Below is a small trained network, with its code and all its weights. Each question gives an input and a class and asks what happens when units are switched off, that is, made to give their printed mean instead of their output.

import numpy as np


def w(rows, s, z=0):
    codes = np.array(rows[::2]) - 128.0
    scale = np.full(codes.shape[1], s)
    scale[-1] = z or s
    return codes * scale


def f(y):
    return np.maximum(y, 0)


def log_softmax(a):
    a = a - a.max(-1, keepdims=True)
    return a - np.log(np.exp(a).sum(-1, keepdims=True))


def net(x, mask):
    res = np.array(x, float).reshape(1, 3) / 4 @ E
    y = f(res @ A[0][:, :-1].T + A[0][:, -1])
    res = res + np.where(mask, y, B[0][:, -1]) @ B[0][:, :-1]
    return log_softmax(res[-1] @ U[:, :-1].T + U[:, -1])


A, B = {}, {}
E = w([
[59,2,46,166],'x0',
[35,141,85,10],'x1',
[27,104,232,161],'x2',
],0.0067)
A[0] = w([
[72,136,145,93,81],'N0',
[134,130,166,140,187],'N1',
[171,197,163,53,252],'N2',
[172,133,158,126,133],'N3',
[135,112,102,195,182],'N4',
[85,59,34,169,150],'N5',
[187,113,113,151,171],'N6',
[84,70,84,106,63],'N7',
[175,118,108,116,140],'N8',
[174,165,235,160,167],'N9',
[89,87,97,190,111],'N10',
[133,73,115,185,117],'N11',
[142,157,225,146,203],'N12',
[6,151,166,66,84],'N13',
[124,100,207,208,134],'N14',
[54,109,176,38,50],'N15',
[143,144,46,34,130],'N16',
[200,138,75,169,190],'N17',
[135,149,45,34,124],'N18',
[244,116,75,177,203],'N19',
[164,147,87,152,146],'N20',
[117,114,66,102,108],'N21',
[112,84,89,142,144],'N22',
[117,60,29,145,121],'N23',
[149,131,83,84,141],'N24',
[96,47,124,222,131],'N25',
[152,109,94,55,154],'N26',
[99,110,164,93,97],'N27',
],0.012,0.0035)
B[0] = w([
[154,121,73,124,162],'N0',
[151,88,147,112,164],'N1',
[137,212,152,19,247],'N2',
[170,131,150,115,168],'N3',
[93,86,115,111,182],'N4',
[116,88,125,244,224],'N5',
[145,119,71,131,189],'N6',
[127,105,118,195,181],'N7',
[133,137,92,113,172],'N8',
[220,67,198,134,223],'N9',
[39,113,106,114,181],'N10',
[57,114,113,120,177],'N11',
[209,57,186,106,207],'N12',
[217,154,39,143,206],'N13',
[60,52,190,104,198],'N14',
[172,130,31,127,187],'N15',
[99,205,226,125,225],'N16',
[186,146,53,144,220],'N17',
[100,195,228,140,224],'N18',
[211,148,16,141,254],'N19',
[152,135,87,121,179],'N20',
[148,118,160,168,175],'N21',
[114,102,115,180,176],'N22',
[156,85,130,226,213],'N23',
[116,155,170,137,183],'N24',
[1,71,123,112,209],'N25',
[125,161,178,154,189],'N26',
[160,113,97,137,152],'N27',
],0.027,0.009)
U = w([
[216,150,49,36,250],'0',
[189,82,254,213,197],'1',
[148,125,24,185,129],'2',
[60,80,142,98,46],'3',
[124,201,194,74,55],'4',
],0.008,0.0018)

Each question gives the input, the list of numbers given to net, and the class t.
The units are the neurons (one row each of A and B). Each row of codes is followed by its name. A weight is (code - 128) times the scale printed after its matrix; where a second scale follows, it is the last column's (A, B and U).
mask holds one flag per neuron, in row order. A switched-off neuron (its flag False) gives its mean, the last column of its row in B, instead of its output. The means were averaged over made-up inputs and are rounded, as every weight is.
A unit's drop is (log p(t) with every unit on - log p(t) with that unit switched off) / (log p(t) with every unit on - log p(t) with every unit switched off).
The circuit of an input: a set's keep is (log p(t) with only the set's units on - log p(t) with every unit switched off) / (log p(t) with every unit on - log p(t) with every unit switched off). Starting from the 12 units with the biggest drops (on a tie, the unit counted first), units are removed one at a time, each time the one whose removal leaves the highest keep (on an exact tie, the one counted first), for as long as the keep stays at least 0.8.
units of the circuit, in order: the units of the circuit, biggest drop first
most important unit: the unit with the biggest drop
top k neurons: the k neurons with the biggest drops, biggest first
drop of u: that unit's drop, to one decimal
input [4,0,0], class 2: most important unit -> N9
input [-3,7,0], class 4: top 2 neurons -> (N19 N18)
input [1,-7,1], class 3: top 3 neurons -> (N14 N25 N13)
input [2,4,1], class 2: top 4 neurons -> (N9 N13 N12 N15)
input [2,0,2], class 3: top 3 neurons -> (N19 N17 N9)
input [-4,2,0], class 4: top 2 neurons -> (N19 N17)
input [-1,0,-7], class 0: top 2 neurons -> (N19 N17)
input [8,0,2], class 3: top 2 neurons -> (N25 N19)
input [3,0,-1], class 2: top 3 neurons -> (N9 N12 N18)
input [7,-6,1], class 3: top 2 neurons -> (N25 N14)
input [1,-2,-4], class 2: drop of N2 -> 0.5
input [-2,3,5], class 0: drop of N22 -> 0.0
input [6,1,-4], class 1: drop of N21 -> 0.1
input [5,1,-6], class 1: units of the circuit, in order -> (N18)
